Below are the code and all the weights of a small trained network. Each question names an input and a class and asks about switching units off, where a switched-off unit gives its printed mean instead of its output.

import numpy as np


def w(rows, s, z=0):
    codes = np.array(rows[::2]) - 128.0
    scale = np.full(codes.shape[1], s)
    scale[-1] = z or s
    return codes * scale


def norm(h):
    return h / np.sqrt((h * h).mean(-1, keepdims=True) + 1e-5)


def f(y):
    return y / 2 * (1 + np.tanh(0.7978845608 * (y + 0.044715 * y**3)))


def log_softmax(a):
    a = a - a.max(-1, keepdims=True)
    return a - np.log(np.exp(a).sum(-1, keepdims=True))


def net(x, mask):
    res = np.array(x, float).reshape(1, 4) / 4 @ E
    u = 0
    for l in range(2):
        y = f(norm(res) @ A[l][:, :-1].T + A[l][:, -1])
        res = res + np.where(mask[u : u + 11], y, B[l][:, -1]) @ B[l][:, :-1]
        u += 11
    return log_softmax(norm(res)[-1] @ U[:, :-1].T + U[:, -1])


A, B = {}, {}
E = w([
[57,87,185,169,197,58,63,129,1,201],'x0',
[176,128,26,106,161,97,58,139,58,121],'x1',
[109,132,243,51,151,193,141,105,168,163],'x2',
[198,170,211,143,225,66,153,107,154,81],'x3',
],0.0059)
A[0] = w([
[141,178,60,116,60,163,173,107,216,64,72],'0.n0',
[108,83,72,152,43,88,130,170,98,80,41],'0.n1',
[105,170,246,154,254,148,102,122,72,121,58],'0.n2',
[165,139,70,180,56,69,152,176,149,57,2],'0.n3',
[175,182,136,118,123,186,104,99,207,110,148],'0.n4',
[171,176,121,171,137,108,85,155,89,91,178],'0.n5',
[180,185,116,124,129,154,136,77,167,46,90],'0.n6',
[148,91,85,211,136,70,137,235,105,57,105],'0.n7',
[117,132,202,198,106,176,166,203,179,83,101],'0.n8',
[115,140,161,157,177,67,187,163,156,106,76],'0.n9',
[125,115,33,142,176,77,28,139,25,143,96],'0.n10',
],0.0065,0.0031)
B[0] = w([
[50,85,165,80,144,136,147,223,76,132,234],'0.n0',
[110,146,132,210,46,124,235,171,143,51,173],'0.n1',
[65,67,80,164,56,6,122,197,153,172,214],'0.n2',
[105,103,148,202,99,12,134,151,3,179,186],'0.n3',
[196,161,184,49,163,127,95,137,139,30,203],'0.n4',
[113,101,118,163,183,126,187,110,71,171,184],'0.n5',
[92,137,211,90,86,151,39,139,118,35,199],'0.n6',
[226,119,121,168,158,116,168,66,213,219,205],'0.n7',
[184,131,48,119,69,175,56,64,129,164,178],'0.n8',
[161,75,73,119,165,172,182,129,174,211,163],'0.n9',
[130,226,140,130,178,219,119,15,159,140,254],'0.n10',
],0.0058,0.0066)
A[1] = w([
[116,131,75,77,91,141,157,203,120,88,2],'1.n0',
[67,84,98,172,3,87,137,126,138,129,102],'1.n1',
[85,119,242,145,99,124,67,18,202,199,121],'1.n2',
[121,70,121,88,120,222,145,190,138,91,152],'1.n3',
[124,113,178,97,82,14,127,118,151,136,137],'1.n4',
[144,110,135,86,139,55,112,196,237,103,131],'1.n5',
[100,165,58,91,245,127,75,101,85,132,106],'1.n6',
[255,148,130,141,231,61,113,108,76,82,116],'1.n7',
[170,198,70,213,94,99,146,101,72,124,92],'1.n8',
[148,70,70,236,114,124,171,118,82,173,58],'1.n9',
[120,165,138,148,220,28,103,78,118,157,66],'1.n10',
],0.0071,0.0029)
B[1] = w([
[170,76,130,114,188,118,91,131,150,170,160],'1.n0',
[20,120,93,190,175,94,149,190,86,133,222],'1.n1',
[120,137,52,135,214,99,86,136,2,190,248],'1.n2',
[200,154,158,131,139,95,67,105,109,138,210],'1.n3',
[42,74,103,180,100,122,231,198,90,111,204],'1.n4',
[98,48,186,160,48,124,112,209,137,143,220],'1.n5',
[162,221,53,104,149,206,131,68,92,126,190],'1.n6',
[43,48,98,83,168,102,113,192,34,218,240],'1.n7',
[91,180,175,176,53,144,153,69,218,84,233],'1.n8',
[139,139,149,31,135,126,127,102,187,63,253],'1.n9',
[150,135,116,69,201,178,21,151,68,189,237],'1.n10',
],0.0073,0.0051)
U = w([
[148,215,18,130,207,195,78,32,55,206,145],'0',
[59,28,102,178,100,52,171,241,51,168,181],'1',
[222,64,87,191,202,76,230,39,227,175,2],'2',
[83,239,61,234,4,170,231,25,239,2,141],'3',
[231,125,209,50,32,185,72,142,181,32,183],'4',
],0.0095,0.0053)

Each question gives the input, the list of numbers given to net, and the class t.
The units are the neurons (one row each of A and B). Each row of codes is followed by its name. A weight is (code - 128) times the scale printed after its matrix; where a second scale follows, it is the last column's (A, B and U).
mask holds one flag per neuron, layer by layer. A switched-off neuron (its flag False) gives its mean, the last column of its row in B, instead of its output. The means were averaged over made-up inputs and are rounded, as every weight is.
A unit's drop is (log p(t) with every unit on - log p(t) with that unit switched off) / (log p(t) with every unit on - log p(t) with every unit switched off).
The circuit of an input: a set's keep is (log p(t) with only the set's units on - log p(t) with every unit switched off) / (log p(t) with every unit on - log p(t) with every unit switched off). Starting from the 12 units with the biggest drops (on a tie, the unit counted first), units are removed one at a time, each time the one whose removal leaves the highest keep (on an exact tie, the one counted first), for as long as the keep stays at least 0.8.
circuit, biggest first: the units of the circuit, biggest drop first
most important unit: the unit with the biggest drop
k most important neurons: the k neurons with the biggest drops, biggest first
k most important neurons of layer l: the k neurons of layer l with the biggest drops, biggest first
drop of u: that unit's drop, to one decimal
input [-7,8,-3,0], class 1: most important unit : 1.n7
input [-5,6,4,-8], class 4: circuit, biggest first : (1.n2, 1.n7)
input [1,-3,2,-2], class 0: 4 most important neurons of layer 1 : (1.n2, 1.n5, 1.n7, 1.n4)
input [-8,-6,-1,-6], class 4: circuit, biggest first : (0.n4, 1.n3)
input [-4,7,2,5], class 4: 4 most important neurons of layer 0 : (0.n6, 0.n2, 0.n4, 0.n3)
input [-1,5,-2,-2], class 3: 2 most important neurons : (0.n1, 1.n8)
input [-5,6,1,4], class 4: 2 most important neurons : (0.n6, 0.n2)
input [-7,1,-2,4], class 4: 4 most important neurons of layer 0 : (0.n6, 0.n2, 0.n0, 0.n4)
input [-5,5,2,8], class 1: 4 most important neurons of layer 1 : (1.n7, 1.n9, 1.n8, 1.n5)
input [-2,-6,6,-6], class 0: circuit, biggest first : (1.n2, 0.n2)
input [0,-8,-2,1], class 0: 2 most important neurons of layer 0 : (0.n8, 0.n2)
input [2,-2,-7,3], class 2: 2 most important neurons : (0.n7, 0.n1)
input [3,8,-8,-2], class 0: 2 most important neurons : (1.n7, 1.n10)
input [8,-2,-5,-7], class 0: circuit, biggest first : (0.n10)
input [-2,-3,2,-5], class 4: 3 most important neurons of layer 0 : (0.n2, 0.n3, 0.n10)
input [-8,5,-2,7], class 1: 2 most important neurons : (1.n7, 0.n3)
input [-7,1,-6,-2], class 1: 2 most important neurons of layer 0 : (0.n0, 0.n10)
input [2,1,-4,-2], class 3: 2 most important neurons : (0.n1, 1.n8)
input [-4,5,2,-5], class 4: drop of 1.n2 : 0.2
input [4,-1,-7,-5], class 3: drop of 0.n1 : 0.3
input [0,-5,7,8], class 1: most important neuron : (0.n2)
input [8,2,0,1], class 0: drop of 0.n10 : 0.2
input [7,2,7,-7], class 0: drop of 0.n1 : 0.1
